Here is a tiny trained network, its code and every weight. The questions are about switching its units off for an input and a class, where a switched-off unit gives its printed mean instead of its output.

import numpy as np


def w(rows, s, z=0):
    codes = np.array(rows[::2]) - 128.0
    scale = np.full(codes.shape[1], s)
    scale[-1] = z or s
    return codes * scale


def norm(h):
    return h / np.sqrt((h * h).mean(-1, keepdims=True) + 1e-5)


def f(y):
    return y / 2 * (1 + np.tanh(0.7978845608 * (y + 0.044715 * y**3)))


def log_softmax(a):
    a = a - a.max(-1, keepdims=True)
    return a - np.log(np.exp(a).sum(-1, keepdims=True))


def net(x, mask):
    res = np.array(x, float).reshape(1, 7) / 4 @ E
    u = 0
    for l in range(3):
        y = f(norm(res) @ A[l][:, :-1].T + A[l][:, -1])
        res = res + np.where(mask[u : u + 9], y, B[l][:, -1]) @ B[l][:, :-1]
        u += 9
    return log_softmax(norm(res)[-1] @ U[:, :-1].T + U[:, -1])


A, B = {}, {}
E = w([
[167,119,255,132],'x0',
[208,153,79,81],'x1',
[94,142,212,155],'x2',
[154,92,133,69],'x3',
[72,170,86,117],'x4',
[78,73,124,31],'x5',
[99,202,147,97],'x6',
],0.0083)
A[0] = w([
[126,155,95,165,2],'L0N0',
[201,130,58,137,88],'L0N1',
[173,184,248,127,115],'L0N2',
[193,113,187,110,112],'L0N3',
[149,129,141,131,55],'L0N4',
[144,147,47,38,198],'L0N5',
[52,54,81,116,140],'L0N6',
[36,88,141,126,199],'L0N7',
[66,141,119,200,145],'L0N8',
],0.011,0.0043)
B[0] = w([
[60,52,84,186,121],'L0N0',
[58,74,64,177,174],'L0N1',
[251,49,211,206,237],'L0N2',
[134,68,172,178,180],'L0N3',
[127,85,122,109,113],'L0N4',
[212,100,98,111,254],'L0N5',
[234,147,245,91,192],'L0N6',
[161,254,126,43,198],'L0N7',
[97,209,47,143,195],'L0N8',
],0.0072,0.0059)
A[1] = w([
[105,83,229,118,158],'L1N0',
[87,118,92,211,64],'L1N1',
[87,172,158,124,2],'L1N2',
[106,97,158,98,143],'L1N3',
[136,82,142,120,36],'L1N4',
[242,82,77,154,105],'L1N5',
[57,135,158,65,120],'L1N6',
[162,118,76,186,180],'L1N7',
[171,250,63,198,204],'L1N8',
],0.011,0.0054)
B[1] = w([
[210,128,89,181,188],'L1N0',
[2,179,132,49,142],'L1N1',
[159,77,48,172,118],'L1N2',
[187,94,113,156,133],'L1N3',
[94,74,112,141,120],'L1N4',
[95,68,102,179,219],'L1N5',
[217,114,92,74,128],'L1N6',
[31,104,137,157,192],'L1N7',
[43,64,229,63,255],'L1N8',
],0.0097,0.0082)
A[2] = w([
[172,94,148,60,95],'L2N0',
[81,188,2,55,174],'L2N1',
[146,171,179,162,1],'L2N2',
[123,132,110,72,165],'L2N3',
[196,201,218,223,124],'L2N4',
[108,249,176,228,139],'L2N5',
[163,70,104,131,126],'L2N6',
[146,85,96,205,93],'L2N7',
[105,172,85,194,140],'L2N8',
],0.0088,0.0075)
B[2] = w([
[211,132,230,61,157],'L2N0',
[206,47,178,121,217],'L2N1',
[147,92,150,164,106],'L2N2',
[178,170,132,150,181],'L2N3',
[192,117,168,122,254],'L2N4',
[182,1,176,60,181],'L2N5',
[87,90,117,173,178],'L2N6',
[51,243,58,113,160],'L2N7',
[42,102,89,86,122],'L2N8',
],0.0077,0.0045)
U = w([
[145,70,29,119,73],'0',
[173,171,135,92,25],'1',
[219,49,194,195,239],'2',
[119,246,111,113,2],'3',
[192,180,99,43,137],'4',
[104,188,141,123,32],'5',
[79,156,50,152,53],'6',
[33,125,145,80,244],'7',
],0.013,0.0078)

Each question gives the input, the list of numbers given to net, and the class t.
The units are the neurons (one row each of A and B). Each row of codes is followed by its name. A weight is (code - 128) times the scale printed after its matrix; where a second scale follows, it is the last column's (A, B and U).
mask holds one flag per neuron, layer by layer. A switched-off neuron (its flag False) gives its mean, the last column of its row in B, instead of its output. The means were averaged over made-up inputs and are rounded, as every weight is.
A unit's drop is (log p(t) with every unit on - log p(t) with that unit switched off) / (log p(t) with every unit on - log p(t) with every unit switched off).
The circuit of an input: a set's keep is (log p(t) with only the set's units on - log p(t) with every unit switched off) / (log p(t) with every unit on - log p(t) with every unit switched off). Starting from the 12 units with the biggest drops (on a tie, the unit counted first), units are removed one at a time, each time the one whose removal leaves the highest keep (on an exact tie, the one counted first), for as long as the keep stays at least 0.8.
units of the circuit, in order: the units of the circuit, biggest drop first
most important unit: the unit with the biggest drop
top k neurons: the k neurons with the biggest drops, biggest first
k most important neurons of layer l: the k neurons of layer l with the biggest drops, biggest first
drop when u is switched off: that unit's drop, to one decimal
input [2,-6,4,6,7,8,2], class 4: most important unit => L0N7
input [2,-1,-2,7,3,-2,-8], class 0: units of the circuit, in order => L1N8; L0N2; L2N7
input [-8,-2,7,-5,2,4,5], class 4: 3 most important neurons of layer 1 => L1N6; L1N7; L1N5
input [-3,5,-7,7,1,-7,6], class 0: top 2 neurons => L0N5; L0N1
input [0,5,7,-6,7,5,8], class 4: 2 most important neurons of layer 1 => L1N6; L1N7
input [-6,-2,-6,4,-7,1,1], class 0: units of the circuit, in order => L1N8; L0N2
input [1,-6,1,1,5,-3,2], class 7: units of the circuit, in order => L1N8; L0N8
input [-2,-8,3,5,3,4,-2], class 1: 2 most important neurons of layer 0 => L0N7; L0N6
input [-2,8,4,1,-3,3,5], class 0: 2 most important neurons of layer 2 => L2N4; L2N1
input [3,8,-8,-6,-7,4,2], class 7: 3 most important neurons of layer 0 => L0N1; L0N6; L0N2
input [-6,-3,8,-6,-6,5,2], class 4: 2 most important neurons of layer 1 => L1N6; L1N7
input [-1,-5,-2,-7,-7,1,3], class 7: top 2 neurons => L1N8; L0N8
input [-4,5,-4,-1,6,-3,5], class 7: drop when L1N8 is switched off => 0.4
input [1,-5,-2,-5,3,7,7], class 4: top neuron => L1N6
input [0,0,-4,7,0,7,6], class 4: top 2 neurons => L0N2; L1N8
input [-5,4,-5,2,-8,-3,-4], class 0: drop when L1N5 is switched off => -0.1
input [2,7,-8,7,-1,-3,2], class 0: drop when L0N1 is switched off => 0.2
input [2,-6,-1,-3,3,-4,-3], class 7: drop when L2N3 is switched off => 0.0
